Here is a tiny trained network, its code and every weight. The questions are about switching its units off for an input and a target symbol, where a switched-off unit gives its printed mean instead of its output.

import numpy as np


def w(rows, s, z=0):
    codes = np.array(rows[::2]) - 128.0
    scale = np.full(codes.shape[1], s)
    scale[-1] = z or s
    return codes * scale


def norm(h):
    return h / np.sqrt((h * h).mean(-1, keepdims=True) + 1e-5)


def f(y):
    return y / 2 * (1 + np.tanh(0.7978845608 * (y + 0.044715 * y**3)))


def softmax(a):
    e = np.exp(a - a.max(-1, keepdims=True))
    return e / e.sum(-1, keepdims=True)


def log_softmax(a):
    a = a - a.max(-1, keepdims=True)
    return a - np.log(np.exp(a).sum(-1, keepdims=True))


def net(x, mask):
    ids = ['ΓΛΣΩβδεζηθμξπτφψ'.index(c) for c in x.split()]
    T = len(ids)
    res = E[ids] + P[:T]
    r = norm(res)
    for j in range(2):
        rows = slice(4 * j, 4 * j + 4)
        q, k, v = (r @ M[0][rows].T for M in (Q, K, V))
        z = softmax(np.where(np.tri(T) > 0, q @ k.T / 4**0.5, -1e9)) @ v
        o = O[0][rows]
        res = res + np.where(mask[j], z, o[:, -1]) @ o[:, :-1]
    y = f(norm(res) @ A[0][:, :-1].T + A[0][:, -1])
    res = res + np.where(mask[2:6], y, B[0][:, -1]) @ B[0][:, :-1]
    return log_softmax(norm(res)[-1] @ U[:, :-1].T + U[:, -1])


Q, K, V, O, A, B = {}, {}, {}, {}, {}, {}
E = w([
[104,76,99,177],'Γ',
[129,115,166,113],'Λ',
[84,154,122,127],'Σ',
[142,149,173,137],'Ω',
[92,91,185,160],'β',
[99,130,154,174],'δ',
[190,155,169,97],'ε',
[143,167,158,98],'ζ',
[132,128,173,148],'η',
[125,182,140,128],'θ',
[140,178,151,78],'μ',
[87,113,150,105],'ξ',
[126,173,150,156],'π',
[81,149,149,167],'τ',
[8,135,244,175],'φ',
[110,173,117,112],'ψ',
],0.015)
P = w([
[76,141,201,118],'0',
[120,112,118,128],'1',
[54,169,254,95],'2',
[133,103,92,127],'3',
[58,153,218,114],'4',
[148,103,75,132],'5',
[48,144,206,114],'6',
[165,98,59,145],'7',
[50,166,223,99],'8',
[145,107,76,127],'9',
],0.0084)
Q[0] = w([
[144,39,63,119],'H1',
[81,225,221,182],'H1',
[86,153,106,67],'H1',
[80,177,157,147],'H1',
[151,60,151,107],'H2',
[114,135,218,114],'H2',
[159,107,92,109],'H2',
[114,172,253,165],'H2',
],0.011)
K[0] = w([
[3,120,176,144],'H1',
[184,173,63,215],'H1',
[89,147,51,88],'H1',
[149,76,65,169],'H1',
[125,73,163,99],'H2',
[210,25,79,148],'H2',
[149,154,254,81],'H2',
[182,96,34,151],'H2',
],0.0086)
V[0] = w([
[1,41,65,151],'H1',
[170,96,107,123],'H1',
[97,163,11,161],'H1',
[139,78,161,235],'H1',
[90,14,140,61],'H2',
[177,173,152,160],'H2',
[64,207,113,16],'H2',
[226,102,133,37],'H2',
],0.0096)
O[0] = w([
[80,131,32,175,48],'H1',
[145,168,208,108,54],'H1',
[132,221,86,182,29],'H1',
[181,2,142,205,163],'H1',
[25,65,90,21,110],'H2',
[224,116,206,141,145],'H2',
[110,236,83,97,137],'H2',
[199,77,44,54,2],'H2',
],0.0072,0.0048)
A[0] = w([
[236,3,176,117,241],'N1',
[153,172,26,51,4],'N2',
[187,84,144,193,95],'N3',
[197,177,175,71,22],'N4',
],0.0048,0.0028)
B[0] = w([
[120,94,52,106,251],'N1',
[167,35,169,254,99],'N2',
[156,28,170,212,138],'N3',
[90,113,177,94,133],'N4',
],0.0066,0.0032)
U = w([
[127,66,44,177,252],'Γ',
[94,32,67,27,101],'Λ',
[69,201,69,166,85],'Σ',
[211,45,208,124,161],'Ω',
[88,47,143,133,81],'β',
[139,83,130,244,174],'δ',
[244,90,113,79,185],'ε',
[153,155,152,51,215],'ζ',
[181,20,154,153,70],'η',
[193,210,133,165,130],'θ',
[133,172,121,61,160],'μ',
[28,110,64,62,110],'ξ',
[231,162,184,250,33],'π',
[101,143,152,222,79],'τ',
[64,118,181,154,109],'φ',
[159,198,55,154,215],'ψ',
],0.011,0.0042)

Each question gives the input, a string of symbols that net reads in full, and the target symbol t.
The units are the heads (4 rows each of Q, K, V and O) and the neurons (one row each of A and B). Each row of codes is followed by its name. A weight is (code - 128) times the scale printed after its matrix; where a second scale follows, it is the last column's (O, A, B and U).
mask holds one flag per unit, heads first, then neurons. A switched-off unit (its flag False) gives its mean, the last column of its rows in O or B, instead of its output. The means were averaged over made-up inputs and are rounded, as every weight is.
A unit's drop is (log p(t) with every unit on - log p(t) with that unit switched off) / (log p(t) with every unit on - log p(t) with every unit switched off).
The circuit of an input: a set's keep is (log p(t) with only the set's units on - log p(t) with every unit switched off) / (log p(t) with every unit on - log p(t) with every unit switched off). Starting from all 6 units, units are removed one at a time, each time the one whose removal leaves the highest keep (on an exact tie, the one counted first), for as long as the keep stays at least 0.8.
units of the circuit, in order: the units of the circuit, biggest drop first
most important unit: the unit with the biggest drop
which heads matter: for each layer, one digit per head in row order, 1 if its drop is at least 0.15 and else 0, layers parted by /
drop when u is switched off: that unit's drop, to one decimal
input ζ ζ δ, target ζ: units of the circuit, in order : H1, H2
input δ Σ β ζ μ Λ ζ, target Λ: which heads matter : 01
input Ω φ τ π ψ π Λ, target π: which heads matter : 01
input η ξ δ ξ ζ, target ξ: which heads matter : 01
input η η φ δ θ, target δ: most important unit : H1
input β ζ Ω τ Λ ξ π, target ξ: which heads matter : 01
input φ Ω ζ ζ τ, target ζ: units of the circuit, in order : H1, H2
input β ξ Ω Σ, target Σ: which heads matter : 10
input δ θ φ Ω π, target Ω: which heads matter : 10
input Σ Σ ξ, target Σ: which heads matter : 10
input τ Λ Ω, target Λ: which heads matter : 01
input π ζ Ω η φ ζ τ Ω Γ, target Ω: which heads matter : 11
input Ω ξ Ω ζ Σ τ ξ Ω η Λ, target Λ: which heads matter : 00
input ζ δ δ φ Λ Λ η, target Λ: which heads matter : 01
input π ζ τ ε ζ ζ π, target ζ: units of the circuit, in order : H1
input Σ μ π ζ β, target ζ: units of the circuit, in order : H2, H1
input η δ Ω π η, target π: drop when H2 is switched off : 0.3
input δ Λ φ η η τ φ π ε, target π: drop when H1 is switched off : 0.2
input μ Ω δ, target Ω: drop when H2 is switched off : 0.2
input Ω π ε ζ ε Λ ξ Ω τ, target Ω: units of the circuit, in order : H2
